Here is a tiny trained network, its code and every weight. The questions are about switching its units off for an input and a class, where a switched-off unit gives its printed mean instead of its output.

import numpy as np


def w(rows, s, z=0):
    codes = np.array(rows[::2]) - 128.0
    scale = np.full(codes.shape[1], s)
    scale[-1] = z or s
    return codes * scale


def f(y):
    return y / 2 * (1 + np.tanh(0.7978845608 * (y + 0.044715 * y**3)))


def log_softmax(a):
    a = a - a.max(-1, keepdims=True)
    return a - np.log(np.exp(a).sum(-1, keepdims=True))


def net(x, mask):
    res = np.array(x, float).reshape(1, 7) / 4 @ E
    y = f(res @ A[0][:, :-1].T + A[0][:, -1])
    res = res + np.where(mask, y, B[0][:, -1]) @ B[0][:, :-1]
    return log_softmax(res[-1] @ U[:, :-1].T + U[:, -1])


A, B = {}, {}
E = w([
[129,133,126,117],'x0',
[208,186,252,129],'x1',
[128,125,132,138],'x2',
[255,93,62,109],'x3',
[152,248,73,178],'x4',
[126,169,110,5],'x5',
[129,124,126,135],'x6',
],0.0074)
A[0] = w([
[95,117,76,127,65],'neuron 1',
[166,123,172,125,5],'neuron 2',
[54,145,147,112,139],'neuron 3',
[219,65,107,155,65],'neuron 4',
[121,5,152,85,61],'neuron 5',
[141,195,89,141,88],'neuron 6',
[68,125,97,165,96],'neuron 7',
[70,109,60,129,27],'neuron 8',
[101,96,77,151,38],'neuron 9',
[61,161,150,97,56],'neuron 10',
[125,149,121,146,96],'neuron 11',
[175,122,102,146,64],'neuron 12',
[56,132,174,191,50],'neuron 13',
[122,186,103,161,50],'neuron 14',
[196,96,92,168,119],'neuron 15',
[167,151,197,141,18],'neuron 16',
[135,185,117,153,34],'neuron 17',
[127,113,123,146,255],'neuron 18',
[127,41,176,131,29],'neuron 19',
[82,89,34,105,86],'neuron 20',
[135,101,129,236,99],'neuron 21',
[109,114,92,135,78],'neuron 22',
[150,198,90,161,82],'neuron 23',
[132,109,168,241,242],'neuron 24',
[108,101,94,178,79],'neuron 25',
[199,126,88,66,54],'neuron 26',
[102,108,90,132,24],'neuron 27',
[166,155,192,166,39],'neuron 28',
[141,132,136,147,73],'neuron 29',
[71,138,153,180,92],'neuron 30',
[82,112,55,121,52],'neuron 31',
[137,205,58,224,54],'neuron 32',
[92,104,63,147,47],'neuron 33',
[92,82,81,216,136],'neuron 34',
[44,198,209,125,76],'neuron 35',
],0.012,0.0074)
B[0] = w([
[183,147,180,150,142],'neuron 1',
[148,68,237,209,128],'neuron 2',
[186,114,46,165,177],'neuron 3',
[138,88,81,177,168],'neuron 4',
[37,98,137,107,188],'neuron 5',
[43,94,153,155,153],'neuron 6',
[156,128,126,103,159],'neuron 7',
[152,142,160,144,154],'neuron 8',
[163,114,177,139,141],'neuron 9',
[163,116,71,180,147],'neuron 10',
[134,76,137,84,126],'neuron 11',
[139,56,103,126,132],'neuron 12',
[173,61,77,203,173],'neuron 13',
[78,32,135,147,140],'neuron 14',
[167,100,47,163,166],'neuron 15',
[158,158,221,159,155],'neuron 16',
[110,65,182,147,134],'neuron 17',
[104,199,107,97,207],'neuron 18',
[64,86,172,133,151],'neuron 19',
[173,161,201,122,188],'neuron 20',
[121,131,109,2,178],'neuron 21',
[152,140,152,159,131],'neuron 22',
[49,38,151,127,160],'neuron 23',
[118,208,92,64,254],'neuron 24',
[160,127,152,97,145],'neuron 25',
[165,96,70,167,161],'neuron 26',
[165,94,176,160,127],'neuron 27',
[196,134,215,127,162],'neuron 28',
[138,102,139,108,120],'neuron 29',
[183,43,59,141,165],'neuron 30',
[185,147,218,152,157],'neuron 31',
[54,77,181,114,183],'neuron 32',
[172,143,197,149,151],'neuron 33',
[153,178,148,117,194],'neuron 34',
[177,86,84,141,206],'neuron 35',
],0.0083,0.01)
U = w([
[210,178,241,172,42],'0',
[130,174,97,80,250],'1',
[184,84,47,197,3],'2',
[2,87,175,141,45],'3',
[117,193,112,106,211],'4',
[107,198,108,134,211],'5',
],0.0099,0.0078)

Each question gives the input, the list of numbers given to net, and the class t.
The units are the neurons (one row each of A and B). Each row of codes is followed by its name. A weight is (code - 128) times the scale printed after its matrix; where a second scale follows, it is the last column's (A, B and U).
mask holds one flag per neuron, in row order. A switched-off neuron (its flag False) gives its mean, the last column of its row in B, instead of its output. The means were averaged over made-up inputs and are rounded, as every weight is.
A unit's drop is (log p(t) with every unit on - log p(t) with that unit switched off) / (log p(t) with every unit on - log p(t) with every unit switched off).
The circuit of an input: a set's keep is (log p(t) with only the set's units on - log p(t) with every unit switched off) / (log p(t) with every unit on - log p(t) with every unit switched off). Starting from the 12 units with the biggest drops (on a tie, the unit counted first), units are removed one at a time, each time the one whose removal leaves the highest keep (on an exact tie, the one counted first), for as long as the keep stays at least 0.8.
units of the circuit, in order: the units of the circuit, biggest drop first
unit that matters most: the unit with the biggest drop
k most important neurons: the k neurons with the biggest drops, biggest first
drop when u is switched off: that unit's drop, to one decimal
input [8,-5,-8,-6,-6,-6,-4], class 4: units of the circuit, in order -> (neuron 34; neuron 24)
input [-2,-5,-3,-2,-7,5,3], class 3: unit that matters most -> neuron 5
input [-2,-2,3,2,8,-3,0], class 3: units of the circuit, in order -> (neuron 32; neuron 23)
input [3,1,5,-6,1,-3,-1], class 2: units of the circuit, in order -> (neuron 13; neuron 30)
input [0,2,1,6,-6,-7,-7], class 1: 3 most important neurons -> (neuron 24; neuron 21; neuron 13)
input [-4,-8,8,-4,-7,3,-2], class 0: 2 most important neurons -> (neuron 20; neuron 31)
input [8,-4,7,6,7,-3,0], class 3: units of the circuit, in order -> (neuron 32; neuron 23)
input [3,3,-4,6,8,4,1], class 3: 3 most important neurons -> (neuron 23; neuron 6; neuron 32)
input [0,-5,1,-7,0,-5,2], class 2: 3 most important neurons -> (neuron 13; neuron 30; neuron 3)
input [2,3,-1,8,-8,0,-6], class 2: 2 most important neurons -> (neuron 4; neuron 26)
input [4,3,2,0,-7,-6,0], class 3: 2 most important neurons -> (neuron 19; neuron 5)
input [-1,-4,5,8,8,-8,-5], class 1: 2 most important neurons -> (neuron 21; neuron 24)
input [-5,7,1,6,0,-8,-7], class 1: 3 most important neurons -> (neuron 24; neuron 21; neuron 15)
input [8,7,3,-8,1,-7,-3], class 2: unit that matters most -> neuron 13
input [6,-6,7,-5,7,-4,3], class 3: drop when neuron 31 is switched off -> -0.1
input [0,4,-1,3,-8,4,3], class 3: drop when neuron 5 is switched off -> 0.2
input [7,-8,-8,-1,-3,5,-6], class 0: drop when neuron 31 is switched off -> 0.1
